Below are the code and all the weights of a small trained network. Each question names an input and a class and asks about switching units off, where a switched-off unit gives its printed mean instead of its output.

import numpy as np


def w(rows, s, z=0):
    codes = np.array(rows[::2]) - 128.0
    scale = np.full(codes.shape[1], s)
    scale[-1] = z or s
    return codes * scale


def f(y):
    return y / 2 * (1 + np.tanh(0.7978845608 * (y + 0.044715 * y**3)))


def log_softmax(a):
    a = a - a.max(-1, keepdims=True)
    return a - np.log(np.exp(a).sum(-1, keepdims=True))


def net(x, mask):
    res = np.array(x, float).reshape(1, 8) / 4 @ E
    y = f(res @ A[0][:, :-1].T + A[0][:, -1])
    res = res + np.where(mask, y, B[0][:, -1]) @ B[0][:, :-1]
    return log_softmax(res[-1] @ U[:, :-1].T + U[:, -1])


A, B = {}, {}
E = w([
[111,118,65,161,59,125],'x0',
[182,78,103,170,148,131],'x1',
[157,110,146,167,180,118],'x2',
[163,8,144,122,102,133],'x3',
[118,138,154,59,126,99],'x4',
[185,82,137,77,164,178],'x5',
[167,112,26,112,78,105],'x6',
[166,152,139,134,102,244],'x7',
],0.011)
A[0] = w([
[153,137,144,136,164,160,142],'n1',
[175,96,154,138,174,181,206],'n2',
[134,168,143,122,148,62,181],'n3',
[90,180,133,196,130,175,207],'n4',
[82,155,138,2,132,115,122],'n5',
[100,172,108,147,77,169,203],'n6',
[191,142,159,141,195,187,204],'n7',
[154,89,24,81,58,126,167],'n8',
[134,78,134,147,80,119,216],'n9',
[174,140,158,100,159,164,196],'n10',
[75,128,161,56,106,104,254],'n11',
[146,150,111,170,125,69,106],'n12',
[142,134,115,219,179,61,176],'n13',
],0.012,0.0036)
B[0] = w([
[132,143,103,96,80,178,178],'n1',
[110,1,145,57,90,242,239],'n2',
[104,168,62,69,124,69,206],'n3',
[69,169,173,162,70,159,225],'n4',
[210,244,138,46,205,122,239],'n5',
[111,210,141,222,114,168,205],'n6',
[102,83,74,80,86,233,252],'n7',
[231,80,28,234,229,136,254],'n8',
[150,20,189,201,186,87,196],'n9',
[164,116,106,33,108,182,211],'n10',
[172,219,195,90,203,86,237],'n11',
[114,117,67,134,91,88,176],'n12',
[44,64,66,97,86,55,233],'n13',
],0.0082,0.0097)
U = w([
[212,91,74,204,146,138,128],'0',
[174,193,164,73,162,128,120],'1',
[62,116,86,107,97,66,90],'2',
[129,91,133,81,80,225,160],'3',
[81,182,143,205,61,158,86],'4',
[112,61,246,143,139,107,255],'5',
],0.013,0.00083)

Each question gives the input, the list of numbers given to net, and the class t.
The units are the neurons (one row each of A and B). Each row of codes is followed by its name. A weight is (code - 128) times the scale printed after its matrix; where a second scale follows, it is the last column's (A, B and U).
mask holds one flag per neuron, in row order. A switched-off neuron (its flag False) gives its mean, the last column of its row in B, instead of its output. The means were averaged over made-up inputs and are rounded, as every weight is.
A unit's drop is (log p(t) with every unit on - log p(t) with that unit switched off) / (log p(t) with every unit on - log p(t) with every unit switched off).
The circuit of an input: a set's keep is (log p(t) with only the set's units on - log p(t) with every unit switched off) / (log p(t) with every unit on - log p(t) with every unit switched off). Starting from the 12 units with the biggest drops (on a tie, the unit counted first), units are removed one at a time, each time the one whose removal leaves the highest keep (on an exact tie, the one counted first), for as long as the keep stays at least 0.8.
units of the circuit, in order: the units of the circuit, biggest drop first
k most important neurons: the k neurons with the biggest drops, biggest first
drop of u: that unit's drop, to one decimal
input [8,4,3,0,0,2,-8,-1], class 5: units of the circuit, in order => (n10; n8)
input [-3,-2,6,-4,1,1,-4,-5], class 2: units of the circuit, in order => (n13)
input [-4,-2,1,7,1,5,2,-7], class 5: units of the circuit, in order => (n9; n7)
input [2,3,1,4,1,-8,-5,0], class 5: units of the circuit, in order => (n9; n7)
input [-3,0,2,0,-2,-1,-8,-6], class 2: units of the circuit, in order => (n13; n3)
input [-2,1,6,3,-3,4,6,5], class 3: 2 most important neurons => (n2; n7)
input [0,2,0,2,8,-1,-2,-8], class 1: 2 most important neurons => (n11; n5)
input [0,2,-2,6,6,-2,-6,-5], class 1: 3 most important neurons => (n11; n2; n5)
input [7,-5,-5,-3,5,8,4,-4], class 1: 2 most important neurons => (n5; n11)
input [-7,-6,-2,-2,-6,-5,2,-1], class 4: 4 most important neurons => (n4; n10; n6; n8)
input [2,-7,-2,0,-8,-1,-1,-5], class 4: 2 most important neurons => (n6; n4)
input [5,3,-3,6,8,-2,-4,-7], class 5: 2 most important neurons => (n9; n10)
input [2,1,3,2,-8,-2,0,-2], class 2: 2 most important neurons => (n13; n8)
input [2,0,-6,8,-6,7,-2,-6], class 0: units of the circuit, in order => (n8)
input [-3,-2,6,-4,2,4,5,0], class 3: 2 most important neurons => (n11; n7)
input [-6,-4,5,-7,-6,1,-8,-5], class 2: 2 most important neurons => (n13; n3)
input [7,7,-1,8,5,7,-6,-5], class 5: 2 most important neurons => (n9; n2)
input [2,-2,-7,5,-8,-3,-7,-7], class 5: drop of n9 => 0.5
input [3,1,-4,5,2,-7,8,-7], class 0: drop of n8 => 0.9
input [1,2,-5,2,7,-8,6,0], class 0: drop of n8 => 0.2
input [8,-7,4,3,8,-3,-6,5], class 1: units of the circuit, in order => (n11)
